[[ -2  -1   1   1  -4]
 [-17  27 -27  -8  19]
 [ -1   2  -3   9   1]
 [  8  -4   0  -7   6]
 [-21 -15  13   4  -7]]
|
[[ -2  -1   1   1  -4]
 [ -1   2  -3   9   1]
 [-21 -15  13   4  -7]]

[[ 33 -19   3   3  -7 -18 -15  19   0 -16  -3   1]
 [ -4  23   9   3   6 -12  -3  -8 -12  17  -5   2]]
|
[[ 33 -19   3   3  -7 -18 -15  19   0 -16  -3   1]]

[[  3  -2  30  23  14  -4 -27]
 [ 14   8  17   3   7   5 -32]
 [-19  -1  30  29   8 -18   2]
 [ 10   5  23   6  11   3 -32]
 [ -4  -2  31  27  12 -10 -23]
 [  7   2  26  12  13   1 -31]]
|
[[  3  -2  30  23  14  -4 -27]
 [-19  -1  30  29   8 -18   2]
 [ -4  -2  31  27  12 -10 -23]]

[[ -6 -12 -10   0   0]
 [ 10  16   1  -3  -8]
 [ -9 -21   0  14  -5]
 [  5 -21   0  12 -32]]
|
[[ -6 -12 -10   0   0]
 [ -9 -21   0  14  -5]]

[[-10 -19  20  20  26   0 -30  -9]
 [ 24 -30  -9 -28 -18   1  -2  -6]]
|
[[-10 -19  20  20  26   0 -30  -9]]

[[  7 -10   9  33  -5 -25  -9]
 [ 26 -11 -30 -14 -11  17  17]
 [  3  32 -16  -7   3  19   9]
 [-25  14  24  14  -3 -31   1]
 [-19 -12 -32  15 -23  22  18]
 [ 25  18  -5 -23  -7  16  10]
 [ 19  10  10  -4 -28 -23  29]
 [-17  20 -26 -10  -1 -25   0]
 [-31  -7  -5  30  14  15 -13]
 [ 21 -32  14  23 -11  15  -5]]
|
[[  7 -10   9  33  -5 -25  -9]
 [  3  32 -16  -7   3  19   9]
 [-19 -12 -32  15 -23  22  18]
 [ 19  10  10  -4 -28 -23  29]
 [-31  -7  -5  30  14  15 -13]]

[[  8 -21 -23  14 -17   9   5  -6  -7   0  15  22]
 [ 18 -34 -27   4 -26 -10  11 -12 -22  -9  10   8]
 [ -8   0 -24  11   3  21   8   7  -6   5  12  18]
 [  3   5   5   1   6 -18  24  14   1  -9  -8  -3]
 [ -9 -10 -29 -14  12   7  22   2 -18  -6   3  -1]
 [  0 -17  -6 -12  -6 -28   1   0  -8  -6   4  -1]
 [ -1  22  25   1   1  12 -24  -7   8   8 -15 -17]]
|
[[  8 -21 -23  14 -17   9   5  -6  -7   0  15  22]
 [ -8   0 -24  11   3  21   8   7  -6   5  12  18]
 [ -9 -10 -29 -14  12   7  22   2 -18  -6   3  -1]
 [ -1  22  25   1   1  12 -24  -7   8   8 -15 -17]]

[[ 18  -6  -1   0   4   6  -3   1   6 -17   1  29 -10 -11]
 [  2  -1  -1  -1  -2  -4   4  -2   0  -1   1   0   1  -2]]
|
[[ 18  -6  -1   0   4   6  -3   1   6 -17   1  29 -10 -11]]

[[ -6 -28  25  -6  11   4   0  -6  19  14 -19]
 [-16 -23 -17  23 -21   2   9  12 -15 -10  -6]
 [  9   4  15   0   6 -24  18 -13   0 -10   4]
 [-11  26  15  11  -7  15 -11 -13  -7 -11 -14]
 [ -3  -1 -11 -17  26  22  25 -10 -14 -15   4]
 [ -9  25 -20 -20 -12 -10   1  13  15  24 -10]
 [ 13 -11 -19 -20 -11   9 -28  -3   6 -24  15]]
|
[[ -6 -28  25  -6  11   4   0  -6  19  14 -19]
 [  9   4  15   0   6 -24  18 -13   0 -10   4]
 [ -3  -1 -11 -17  26  22  25 -10 -14 -15   4]
 [ 13 -11 -19 -20 -11   9 -28  -3   6 -24  15]]
